What each symbol does to the states:
Q186 pe Q78
Q186 ne Q711
Q286 pe Q979
Q286 ne Q366
Q76 pe Q224
Q76 ne Q187
Q448 pe Q186
Q448 ne Q40
Q252 pe Q611
Q252 ne Q880
Q403 pe Q429
Q403 ne Q802
Q366 pe Q326
Q366 ne Q995
Q359 pe Q366
Q359 ne Q402
Q272 pe Q701
Q272 ne Q359
Q285 pe Q277
Q285 ne Q100
Q922 pe Q285
Q922 ne Q885
Q802 pe Q779
Q802 ne Q272
Q711 pe Q237
Q711 ne Q675
Q152 pe Q403
Q152 ne Q61
Q646 pe Q779
Q646 ne Q701
Q295 pe Q448
Q295 ne Q285
Q78 pe Q779
Q78 ne Q237
Q995 pe Q809
Q995 ne Q724
Q305 pe Q20
Q305 ne Q206
Q449 pe Q802
Q449 ne Q359
Q701 pe Q733
Q701 ne Q286
Q244 pe Q977
Q244 ne Q73
Q415 pe Q165
Q415 ne Q20
Q844 pe Q582
Q844 ne Q253
Q326 pe Q402
Q326 ne Q44
Q475 pe Q252
Q475 ne Q937
Q979 pe Q359
Q979 ne Q326
Q779 pe Q272
Q779 ne Q733
Q253 pe Q755
Q253 ne Q676
Q889 pe Q675
Q889 ne Q165
Q937 pe Q714
Q937 ne Q582
Q809 pe Q97
Q809 ne Q177
Q882 pe Q643
Q882 ne Q922
Q202 pe Q508
Q202 ne Q802
Q40 pe Q985
Q40 ne Q889
Q237 pe Q889
Q237 ne Q415
Q61 pe Q922
Q61 ne Q833
Q319 pe Q688
Q319 ne Q285
Q756 pe Q885
Q756 ne Q720
Q599 pe Q239
Q599 ne Q403
Q816 pe Q202
Q816 ne Q449
Q579 pe Q839
Q579 ne Q809
Q560 pe Q599
Q560 ne Q152
Q718 pe Q816
Q718 ne Q508
Q97 pe Q577
Q97 ne Q937
Q977 pe Q277
Q977 ne Q553
Q277 pe Q73
Q277 ne Q992
Q187 pe Q984
Q187 ne Q448
Q260 pe Q449
Q260 ne Q206
Q724 pe Q560
Q724 ne Q206
Q688 pe Q922
Q688 ne Q756
Q68 pe Q833
Q68 ne Q252
Q984 pe Q816
Q984 ne Q186
Q992 pe Q273
Q992 ne Q133
Q990 pe Q867
Q990 ne Q985
Q880 pe Q882
Q880 ne Q877
Q20 pe Q273
Q20 ne Q718
Q434 pe Q286
Q434 ne Q359
Q100 pe Q676
Q100 ne Q990
Q839 pe Q239
Q839 ne Q97
Q553 pe Q992
Q553 ne Q224
Q877 pe Q880
Q877 ne Q319
Q44 pe Q260
Q44 ne Q560
Q177 pe Q937
Q177 ne Q844
Q611 pe Q877
Q611 ne Q882
Q676 pe Q68
Q676 ne Q475
Q73 pe Q553
Q73 ne Q73
Q10 pe Q990
Q10 ne Q643
Q733 pe Q434
Q733 ne Q579
Q273 pe Q366
Q273 ne Q260
Q885 pe Q133
Q885 ne Q885
Q928 pe Q239
Q928 ne Q61
Q985 pe Q242
Q985 ne Q977
Q643 pe Q985
Q643 ne Q244
Q675 pe Q415
Q675 ne Q305
Q867 pe Q643
Q867 ne Q242
Q720 pe Q10
Q720 ne Q78
Q714 pe Q844
Q714 ne Q928
Q206 pe Q718
Q206 ne Q779
Q133 pe Q187
Q133 ne Q295
Q833 pe Q475
Q833 ne Q611
Q239 pe Q152
Q239 ne Q429
Q508 pe Q449
Q508 ne Q646
Q165 pe Q701
Q165 ne Q273
Q527 pe Q809
Q527 ne Q611
Q429 pe Q579
Q429 ne Q527
Q402 pe Q995
Q402 ne Q260
Q577 pe Q177
Q577 ne Q714
Q242 pe Q244
Q242 ne Q277
Q582 pe Q928
Q582 ne Q755
Q224 pe Q206
Q224 ne Q984
Q755 pe Q61
Q755 ne Q68

In the rows, 76 stands for zero.

The rows follow the links: the fewer symbols apart two states are, the more alike their rows tend to be.

Each row is also shifted at random along 7 hidden directions that mean nothing.

Each row, then its state:
  56    79    75    66    73    79    78    84    88    76    76    69    83    77    82    69    82    75    74    84    81    74    71    88    67    92    78    69    75    79    81    88    76    74    82    67    77    79    79    73    75    80    65    75    73    78    74    63    78    89    85    73    84    68    85    77    77
state: Q867
  82    79    78    89    83    95    78    81    76    70    85    92    91    83    79    56    72    68    85    88    71    68    71    90    68    88    83    73    84    84    85    97    62    76    78    97    80    79    87    86    91    90    68    97    71    71    76    85    67    78    87    72    96   100    86    78    60
state: Q277
  61    79    78    81    81    82    83    91    78    85    73    76    70    69    80    80    76    60    74   100    82    76    70    82    71    79    94    75    84    84    83    96    78    78    77    70    66    80    84    72    88    80    71    79    62    76    82    79    72    84    78    82    98    76    79    83    75
state: Q937
  93    90    72    87    56    82    82    65    67    78    57    76    75    83    71    67    75    53    81    78    70    62    68    62    94    81    88    82    69    82    76    87    69    65    81    76    72    71    81    79    71    69    78    78    71    66    75    86    79    76    82    69    90    73    81    91    64
state: Q206
  83    80    68    93    88    83    76    84    62    80    73    93    82    85    65    70    70    74    80    68    68    69    82    68    84    83    87    83    99    76    69    83    67    72    81    85    82    81    82    89    92    76    78    94    71    79    79    89    76    71    83    77    92    77    72    78    53
state: Q646
  68    73    81    59    63    81    83    74    78    82    54    52    64    76    80    93    77    82    75    76    82    96    87    69    85    74    66    82    57    72    80    85    78    70    66    83    94    66    91    64    73    76    84    71    83    74    75    74    85    85    73    69    58   100    77    68    84
state: Q579
  68    67    73    57    89    75    76    90    71    79    69    78    76    68    71    77    73    84    70    80    86    97    72    84    75    88    84    75    92    77    75    84    90    88    83    60    71    75    97    62    74    85    68    69    75    89    89    78    91    84    81    69    85    77    76    63    73
state: Q809
  83    91    68    86    66    84    87    67    68    70    65    77    83    85    73    64    81    58    82    83    75    66    69    78    86    83    85    78    76    78    77    91    62    61    80    76    71    81    82    85    75    72    74    79    68    66    78    84    74    74    88    73    92    79    85    94    66
state: Q273
  62    79    78    78    76    68    78    82    82    70    84    82    75    65    87    81    85    72    77    84    84    74    71    84    66    66    80    75    70    80    79    72    81    85    73    76    70    85    71    77    72    69    73    75    81    76    75    70    64    79    65    85    74    70    79    86    86
state: Q68
  54    81    74    87    76    77    82    74    76    73    78    81    80    83    73    79    80    74    83    82    66    74    77    84    78    78    83    75    79    75    75    78    62    67    79    78    70    86    70    89    84    80    82    80    73    66    79    79    69    74    77    73    88    70    75    86    68
state: Q305
  92    71    74    93    96    87    69    79    61    65    93   105    99    71    69    63    63    85    79    63    66    93    78    82    74    87    83    81   111    77    75    62    79    98    90    79    73    85    75    80    80    77    76    90    78    77    73    83    80    70    74    61    86    72    82    83    68
state: Q527
  85    81    79    73    70    89    80    88    85    85    60    65    74    82    83    70    76    69    73    86    77    71    74    74    76    90    78    72    71    82    83   104    71    66    76    82    84    74    93    74    88    87    69    86    70    76    78    78    83    90    84    74    87    94    82    68    67
state: Q977
  55    86    88    80    56    84    84    67    84    77    82    66    74    78    80    69    84    66    72    91    81    58    75    71    73    73    74    74    67    81    81    70    73    62    74    70    73    75    67    73    68    69    81    74    71    65    65    70    74    71    74    87    78    71    91    96    95
state: Q756
 108    74    84    68    83    79    75    80    74    87    73    79    74    77    68    66    68    81    62    71    78    72    76    56    85    82    74    71    94    77    67    71    87    79    80    64    71    70    84    71    72    83    75    76    68    84    82    83    96    67    72    81    80    73    76    64    74
state: Q885
  86    71    63    63    94    65    72    71    65    64    86    84    83    72    73    77    82    91    77    60    84    80    76    89    75    74    69    80    84    67    71    66    81    83    75    69    84    77    82    77    70    75    67    71    87    94    84    70    77    70    85    78    61    75    69    62    77
state: Q326
  65    82    86    65    59    71    80    69    89    79    82    64    66    71    82    79    88    72    77    95    82    58    68    83    66    62    78    73    53    79    81    79    72    64    69    68    76    66    81    70    68    75    74    66    79    73    86    69    69    74    76    93    72    76    77    78    92
state: Q133
  27    83    70    63    64    61    81    71    80    70    70    63    72    74    74    85    93    79    77    76    82    68    72    83    72    69    78    78    60    73    74    77    74    65    75    61    78    74    78    76    65    66    72    64    85    76    82    66    72    79    80    81    68    59    73    78    80
state: Q779
  63    70    78    68    80    72    79    95    78    95    55    68    60    79    83    77    68    73    63    75    84    77    79    49    94    78    73    68    83    80    69    87    96    87    73    81    69    78    73    74    80    78    77    79    67    85    70    84    86    84    66    80    75    80    77    67    73
state: Q676
  50    80    80    83    84    82    80    91    81    75    91    86    86    74    78    68    80    77    73    78    79    69    78    77    63    82    83    73    95    81    74    76    76    79    83    74    74    89    69    81    80    75    73    90    72    77    71    70    71    77    72    83    87    66    88    89    78
state: Q882
  87    78    65    63    82    73    78    76    63    75    56    79    77    86    67    68    78    78    70    59    80    81    72    65    98    89    79    75    92    76    63    83    83    76    80    70    76    77    90    77    70    77    71    74    77    85    78    87    93    76    84    69    75    77    75    71    60
state: Q701
  87    76    79    67    85    69    75    89    89    78    89    77    78    65    84    80    86    82    72    82    86    74    70    90    56    78    78    70    81    79    79    77    82    81    79    65    74    83    76    71    76    78    66    75    79    85    82    63    74    80    72    87    78    65    77    69    86
state: Q100
  58    75    82    80    86    77    74    96    82    98    72    78    66    79    67    79    71    74    70    87    70    61    78    64    76    81    88    73    88    77    68    92    74    69    77    71    71    73    80    82    93    85    77    83    60    83    89    82    82    76    78    87    95    68    66    63    60
state: Q984
  61    86    66    93    79    84    85    64    61    46    91   101    99    78    76    59    88    68    98    83    74    66    67   108    64    70    93    81    80    81    81    83    50    71    77    92    82    83    92    91    80    75    67    90    82    67    84    83    52    69    90    77    87    95    85    99    65
state: Q260
  84    72    84    66    86    77    78    90    75    71    82    91    80    64    80    76    80    85    76    79    80    90    71    86    66    73    86    74    89    81    75    78    82    89    76    79    79    80    95    70    76    83    75    83    83    78    88    79    76    79    66    78    80    92    78    73    72
state: Q61
  62    73    77    74    88    76    81    86    77    74    85    81    75    69    83    83    82    74    82    98    82    83    70    99    60    71    87    76    76    78    85    88    72    80    75    77    73    78    90    74    87    84    71    76    74    77    89    78    66    81    78    81    89    89    75    77    76
state: Q177
  70    77    86    85    76    79    78    73    81    81    83    80    73    82    75    77    76    74    79    87    67    65    76    76    75    69    77    73    71    78    77    79    66    66    72    86    74    76    73    81    86    85    81    81    70    67    81    83    70    72    74    83    84    85    71    73    75
state: Q448
  81    79    78    83    62    84    78    72    90    79    76    60    73    79    87    79    79    68    80    83    76    69    80    80    70    79    69    79    52    78    89    87    70    65    72    89    87    73    69    76    81    74    77    79    77    70    66    69    68    85    81    77    72    83    83    79    84
state: Q244
  79    82    80    83    80    88    82    89    72    80    73    87    83    79    75    65    72    73    69    72    76    74    80    59    82    86    82    72   100    84    70    79    82    79    80    81    75    87    77    79    79    77    76    95    71    75    68    82    83    74    69    78    87    77    86    86    69
state: Q877
  94    74    74    87    72    77    71    74    72    88    68    72    67    75    80    77    61    60    71    80    76    78    75    58    94    77    75    80    72    78    81    74    90    87    76    77    63    73    62    69    76    70    80    69    65    76    66    82    83    76    72    75    82    71    77    82    81
state: Q844
 110    70    68   104    94    85    72    70    62    73    92    83    80    82    72    83    70    83    86    61    70    76    98    74    78    70    64    94    87    64    77    69    62    76    68    99    98    76    65    89    97    71    83    95    80    82    66    86    68    62    85    82    66    95    67    71    77
state: Q402
 134    89    83    76    64    81    79    74    79    84    70    78    74    67    72    75    79    61    77    94    76    60    61    77    71    74    95    78    71    83    80    83    73    63    82    59    69    66    93    70    72    76    74    71    70    71    95    77    81    75    77    82    94    72    75    80    74
state: Q187

Start, symbols taken left to right, then the state you end at.
Answers are names.
  57    78    78    59    64    78    82    78    91    78    63    57    72    82    86    74    82    74    74    83    83    75    72    80    76    84    70    67    56    79    83    93    77    67    74    77    81    76    82    71    72    82    71    70    77    74    72    68    79    90    79    72    71    83    83    71    79
ne ne pe pe ne ne pe => Q718
  69    83    85    89    68    90    82    67    76    69    87    81    90    88    76    61    76    73    77    80    71    70    78    76    77    80    73    74    84    80    78    69    68    69    80    78    70    83    64    81    74    80    82    82    70    61    64    80    75    69    77    74    85    75    91    95    82
pe ne pe ne pe ne ne => Q133
  49    85    63    49    65    62    81    70    73    70    59    62    73    71    72    75    89    74    70    70    92    79    66    82    83    83    77    77    70    73    74    76    87    72    79    45    73    72    85    65    51    64    66    52    82    85    82    65    87    81    85    72    67    54    78    79    83
pe pe ne ne ne => Q724
  75    71    76    76    76    80    74    76    73    81    75    71    71    71    81    82    72    71    78    91    78    87    76    82    75    76    80    80    71    77    84    81    81    82    75    75    72    71    80    71    79    77    77    70    73    75    77    79    76    81    76    73    83    84    76    78    81
ne ne pe pe ne ne => Q527
  92    78    80    61    73    79    86    90    73    78    53    78    72    78    84    69    79    74    68    69    85    84    73    58    93    81    79    68    82    83    69    89    89    82    73    86    77    81    96    71    71    82    75    86    80    76    77    87    87    83    63    76    73   100    82    74    66
ne ne ne ne ne => Q100
  53    80    67    68    78    66    69    84    72    83    67    78    76    72    65    75    71    79    71    63    74    72    74    64    83    86    83    80    89    74    67    74    86    81    85    55    74    71    75    74    68    68    71    71    74    91    79    71    88    77    82    74    79    45    72    72    66
ne pe pe ne ne ne pe => Q937
  57    78    84    79    68    79    83    78    80    92    61    66    64    89    70    76    71    70    69    84    68    69    80    54    93    78    75    71    74    78    70    84    74    67    74    76    68    75    70    80    81    81    87    76    64    68    75    85    81    75    73    76    85    74    76    77    68
ne ne ne pe pe pe pe => Q326
  71    87    71    77    64    71    78    68    73    68    74    83    81    71    76    67    82    64    85    80    74    61    60    81    76    71    90    78    68    83    77    80    72    74    79    74    69    72    85    77    66    70    70    72    79    71    87    79    69    76    80    75    84    69    78    89    67
pe pe ne pe pe pe pe => Q733
  99    76    78    77    74    72    72    74    85    86    77    68    73    81    71    83    73    81    71    79    67    76    78    75    76    83    73    72    75    72    75    69    75    70    83    62    69    77    61    76    76    79    81    68    69    74    78    68    84    78    75    70    82    54    70    70    78
ne pe pe ne ne ne ne => Q646
  57    87    73    78    65    76    82    70    71    70    68    83    78    80    74    68    83    65    86    78    73    65    65    78    82    71    89    75    69    82    74    87    66    70    76    83    73    76    84    83    73    75    74    78    80    67    82    85    68    77    79    74    84    80    79    88    62
ne pe pe pe pe pe pe => Q733
 110    84    63    82    60    62    67    50    69    64    81    77    78    65    75    77    81    67    83    63    76    66    66    79    77    66    76    89    56    75    78    57    78    78    79    64    74    71    66    75    56    54    76    60    87    77    77    69    71    69    82    73    63    53    72    87    85
ne ne pe ne ne pe pe => Q816
  85    82    68    74    86    66    73    76    69    61    88   100    90    67    70    68    83    79    86    69    74    70    62    97    66    74    93    77    88    77    73    74    72    81    87    65    70    78    89    81    70    73    65    76    84    81    95    76    69    70    84    75    85    62    70    80    60
pe ne pe ne ne => Q724
  80    78    79    77    61    85    77    65    77    74    72    65    76    69    79    85    73    71    79    84    76    88    79    81    73    77    77    85    61    77    85    75    75    73    76    73    80    69    78    66    71    70    84    69    77    68    72    72    78    82    77    68    74    80    82    87    89
pe ne pe pe pe ne pe => Q579
 122    83    83    57    74    78    80    71    77    59    83    95    91    69    80    55    87    77    80    77    84    75    54    95    69    76    86    65    79    88    78    76    80    81    83    71    72    78   104    66    57    87    62    73    87    74    90    78    79    73    75    76    78    92    86    76    74
ne pe pe pe => Q833
  81    73    78    75    78    70    72    82    77    79    78    78    77    71    77    79    72    83    67    61    80    80    81    61    80    76    70    77    87    75    70    61    92    89    80    72    73    81    61    74    68    69    79    76    80    82    65    70    84    75    64    77    67    59    77    78    85
pe pe ne ne => Q319
 115    85    77    79    61    80    80    73    77    81    69    58    71    68    70    97    84    74    79    80    77    77    84    81    66    76    81    94    64    70    81    81    65    55    75    65    98    64    93    70    79    66    81    74    81    75    83    67    78    78    84    80    75    77    71    78    85
pe ne ne pe pe => Q285
  78    82    81    83    59    75    79    66    79    88    62    63    70    85    70    77    70    70    67    77    69    71    77    56    92    84    73    75    72    76    73    67    79    67    82    60    64    77    56    75    66    70    88    64    67    68    65    75    87    74    75    71    82    50    78    88    82
pe pe ne pe pe pe pe ne => Q724
  85    75    79    94    84    75    69    80    85    80    98    82    75    72    74    87    79    77    89    90    68    59    79    91    54    64    85    81    72    73    81    80    58    70    73    82    83    72    76    85    98    80    76    85    75    77    91    72    59    69    80    90    85    77    62    68    73
pe ne ne pe pe => Q286
